Below are the code and all the weights of a small trained network. Each question names an input and a class and asks about switching units off, where a switched-off unit gives its printed mean instead of its output.

import numpy as np


def w(rows, s, z=0):
    codes = np.array(rows[::2]) - 128.0
    scale = np.full(codes.shape[1], s)
    scale[-1] = z or s
    return codes * scale


def norm(h):
    return h / np.sqrt((h * h).mean(-1, keepdims=True) + 1e-5)


def f(y):
    return y / 2 * (1 + np.tanh(0.7978845608 * (y + 0.044715 * y**3)))


def log_softmax(a):
    a = a - a.max(-1, keepdims=True)
    return a - np.log(np.exp(a).sum(-1, keepdims=True))


def net(x, mask):
    res = np.array(x, float).reshape(1, 3) / 4 @ E
    u = 0
    for l in range(4):
        y = f(norm(res) @ A[l][:, :-1].T + A[l][:, -1])
        res = res + np.where(mask[u : u + 3], y, B[l][:, -1]) @ B[l][:, :-1]
        u += 3
    return log_softmax(norm(res)[-1] @ U[:, :-1].T + U[:, -1])


A, B = {}, {}
E = w([
[223,134,120],'x0',
[160,133,50],'x1',
[103,253,106],'x2',
],0.0072)
A[0] = w([
[54,40,10,236],'0.n1',
[209,76,2,36],'0.n2',
[207,250,77,254],'0.n3',
],0.0075,0.0027)
B[0] = w([
[14,127,110,213],'0.n1',
[185,203,84,189],'0.n2',
[110,2,226,254],'0.n3',
],0.0093,0.005)
A[1] = w([
[240,118,214,11],'1.n1',
[220,69,251,69],'1.n2',
[241,3,67,244],'1.n3',
],0.0069,0.0011)
B[1] = w([
[69,25,104,193],'1.n1',
[3,158,16,250],'1.n2',
[213,170,119,254],'1.n3',
],0.0072,0.0044)
A[2] = w([
[153,101,149,195],'2.n1',
[117,57,201,201],'2.n2',
[121,252,125,4],'2.n3',
],0.011,0.0021)
B[2] = w([
[70,164,211,145],'2.n1',
[6,225,83,254],'2.n2',
[254,170,175,129],'2.n3',
],0.0072,0.0042)
A[3] = w([
[94,180,247,252],'3.n1',
[140,231,240,7],'3.n2',
[158,33,153,109],'3.n3',
],0.013,0.0039)
B[3] = w([
[255,154,243,254],'3.n1',
[205,61,66,157],'3.n2',
[93,174,87,140],'3.n3',
],0.0097,0.0065)
U = w([
[77,167,253,1],'0',
[76,120,98,207],'1',
[225,168,179,237],'2',
],0.015,0.00084)

Each question gives the input, the list of numbers given to net, and the class t.
The units are the neurons (one row each of A and B). Each row of codes is followed by its name. A weight is (code - 128) times the scale printed after its matrix; where a second scale follows, it is the last column's (A, B and U).
mask holds one flag per neuron, layer by layer. A switched-off neuron (its flag False) gives its mean, the last column of its row in B, instead of its output. The means were averaged over made-up inputs and are rounded, as every weight is.
A unit's drop is (log p(t) with every unit on - log p(t) with that unit switched off) / (log p(t) with every unit on - log p(t) with every unit switched off).
The circuit of an input: a set's keep is (log p(t) with only the set's units on - log p(t) with every unit switched off) / (log p(t) with every unit on - log p(t) with every unit switched off). Starting from all 12 units, units are removed one at a time, each time the one whose removal leaves the highest keep (on an exact tie, the one counted first), for as long as the keep stays at least 0.8.
circuit, biggest first: the units of the circuit, biggest drop first
most important unit: the unit with the biggest drop
k most important neurons of layer l: the k neurons of layer l with the biggest drops, biggest first
drop of u: that unit's drop, to one decimal
input [3,-4,-3], class 1: most important unit => 1.n2
input [5,4,6], class 1: circuit, biggest first => 1.n2, 0.n3, 3.n1
input [8,5,7], class 1: circuit, biggest first => 0.n3, 1.n2
input [7,2,7], class 1: circuit, biggest first => 1.n2, 0.n3, 3.n1
input [-4,8,8], class 0: circuit, biggest first => 0.n3, 1.n2
input [2,5,8], class 1: circuit, biggest first => 0.n3, 1.n2, 0.n1, 3.n1
input [-8,-3,2], class 2: 2 most important neurons of layer 2 => 2.n3, 2.n2
input [-8,-5,3], class 2: 2 most important neurons of layer 1 => 1.n1, 1.n2
input [-3,0,8], class 2: 2 most important neurons of layer 1 => 1.n1, 1.n2
input [7,2,2], class 1: drop of 1.n2 => 1.0
input [-1,-5,7], class 2: drop of 0.n3 => -0.1
input [-4,8,6], class 0: drop of 0.n3 => 1.0
input [-7,-2,2], class 2: 2 most important neurons of layer 2 => 2.n3, 2.n2
input [-1,5,6], class 0: most important unit => 0.n3
input [0,6,8], class 0: 2 most important neurons of layer 0 => 0.n3, 0.n2
input [0,5,0], class 1: 2 most important neurons of layer 0 => 0.n2, 0.n1
input [0,5,1], class 0: 2 most important neurons of layer 0 => 0.n1, 0.n3
input [3,3,3], class 1: 2 most important neurons of layer 1 => 1.n2, 1.n1
